Here is a tiny trained network, its code and every weight. The questions are about switching its units off for an input and a class, where a switched-off unit gives its printed mean instead of its output.

import numpy as np


def w(rows, s, z=0):
    codes = np.array(rows[::2]) - 128.0
    scale = np.full(codes.shape[1], s)
    scale[-1] = z or s
    return codes * scale


def f(y):
    return y / 2 * (1 + np.tanh(0.7978845608 * (y + 0.044715 * y**3)))


def log_softmax(a):
    a = a - a.max(-1, keepdims=True)
    return a - np.log(np.exp(a).sum(-1, keepdims=True))


def net(x, mask):
    res = np.array(x, float).reshape(1, 5) / 4 @ E
    y = f(res @ A[0][:, :-1].T + A[0][:, -1])
    res = res + np.where(mask, y, B[0][:, -1]) @ B[0][:, :-1]
    return log_softmax(res[-1] @ U[:, :-1].T + U[:, -1])


A, B = {}, {}
E = w([
[165,145,153,185,119,118],'x0',
[130,128,132,134,127,127],'x1',
[187,170,213,68,254,196],'x2',
[235,21,144,145,95,186],'x3',
[229,199,114,57,94,61],'x4',
],0.0079)
A[0] = w([
[195,194,92,76,104,97,230],'N0',
[97,61,165,194,116,94,73],'N1',
[25,183,97,171,88,46,230],'N2',
[77,217,201,71,152,155,255],'N3',
[115,138,172,190,211,132,169],'N4',
[184,74,167,114,194,188,83],'N5',
[71,150,105,136,67,90,194],'N6',
[119,73,89,194,107,168,97],'N7',
[69,56,147,176,107,181,221],'N8',
[84,112,115,181,223,142,213],'N9',
[205,143,102,62,32,97,201],'N10',
[194,33,68,147,2,157,135],'N11',
[201,83,214,91,220,195,161],'N12',
[170,221,168,25,136,98,45],'N13',
[108,222,206,119,238,105,214],'N14',
[185,195,230,151,145,106,246],'N15',
[124,27,105,133,43,173,158],'N16',
[189,116,38,111,97,81,195],'N17',
[162,97,156,105,190,183,100],'N18',
[138,126,105,113,121,157,15],'N19',
[156,224,170,87,180,94,128],'N20',
],0.009,0.0037)
B[0] = w([
[176,204,188,52,109,70,203],'N0',
[100,60,170,83,69,97,165],'N1',
[182,208,3,180,37,209,245],'N2',
[84,48,114,92,109,237,222],'N3',
[77,49,66,114,176,194,181],'N4',
[203,169,16,184,28,170,198],'N5',
[212,162,99,160,6,112,196],'N6',
[87,58,188,128,83,108,178],'N7',
[83,57,212,150,32,222,221],'N8',
[55,39,95,144,173,189,197],'N9',
[151,231,154,79,193,61,206],'N10',
[74,149,209,101,230,26,230],'N11',
[208,146,40,114,79,221,254],'N12',
[118,31,179,62,87,74,195],'N13',
[71,48,172,42,182,239,236],'N14',
[142,102,168,50,64,210,203],'N15',
[44,74,219,175,128,47,209],'N16',
[147,236,203,88,227,53,185],'N17',
[180,121,37,176,79,172,186],'N18',
[105,111,161,139,97,157,115],'N19',
[119,50,192,43,138,149,198],'N20',
],0.0062,0.0094)
U = w([
[97,147,51,254,54,191,220],'0',
[80,76,237,88,107,107,248],'1',
[195,225,78,68,63,110,221],'2',
[115,200,211,126,196,42,7],'3',
[45,105,122,157,196,199,2],'4',
],0.007,0.0037)

Each question gives the input, the list of numbers given to net, and the class t.
The units are the neurons (one row each of A and B). Each row of codes is followed by its name. A weight is (code - 128) times the scale printed after its matrix; where a second scale follows, it is the last column's (A, B and U).
mask holds one flag per neuron, in row order. A switched-off neuron (its flag False) gives its mean, the last column of its row in B, instead of its output. The means were averaged over made-up inputs and are rounded, as every weight is.
A unit's drop is (log p(t) with every unit on - log p(t) with that unit switched off) / (log p(t) with every unit on - log p(t) with every unit switched off).
The circuit of an input: a set's keep is (log p(t) with only the set's units on - log p(t) with every unit switched off) / (log p(t) with every unit on - log p(t) with every unit switched off). Starting from the 12 units with the biggest drops (on a tie, the unit counted first), units are removed one at a time, each time the one whose removal leaves the highest keep (on an exact tie, the one counted first), for as long as the keep stays at least 0.8.
units of the circuit, in order: the units of the circuit, biggest drop first
most important unit: the unit with the biggest drop
top k neurons: the k neurons with the biggest drops, biggest first
drop when u is switched off: that unit's drop, to one decimal
input [-2,-4,-8,2,-1], class 1: units of the circuit, in order : [N11]
input [-7,6,1,3,1], class 2: units of the circuit, in order : [N14 N8]
input [2,0,-8,1,-5], class 1: top 2 neurons : [N11 N16]
input [8,-3,8,-7,3], class 1: top 2 neurons : [N13 N20]
input [4,-1,-1,-5,0], class 0: top 2 neurons : [N2 N10]
input [-4,-5,2,0,8], class 1: top 4 neurons : [N13 N2 N20 N5]
input [7,-3,7,-8,2], class 1: top 3 neurons : [N13 N20 N15]
input [3,-8,1,8,-1], class 0: top 2 neurons : [N5 N12]
input [3,5,0,1,4], class 3: top 2 neurons : [N2 N12]
input [-7,-2,7,-7,5], class 1: drop when N11 is switched off : 0.0
input [6,8,3,-6,0], class 4: drop when N13 is switched off : -0.1
input [5,-8,7,-8,3], class 1: drop when N13 is switched off : 0.2
input [6,-4,5,-1,-1], class 4: drop when N14 is switched off : 0.2
input [-7,-5,-8,3,4], class 3: most important unit : N11
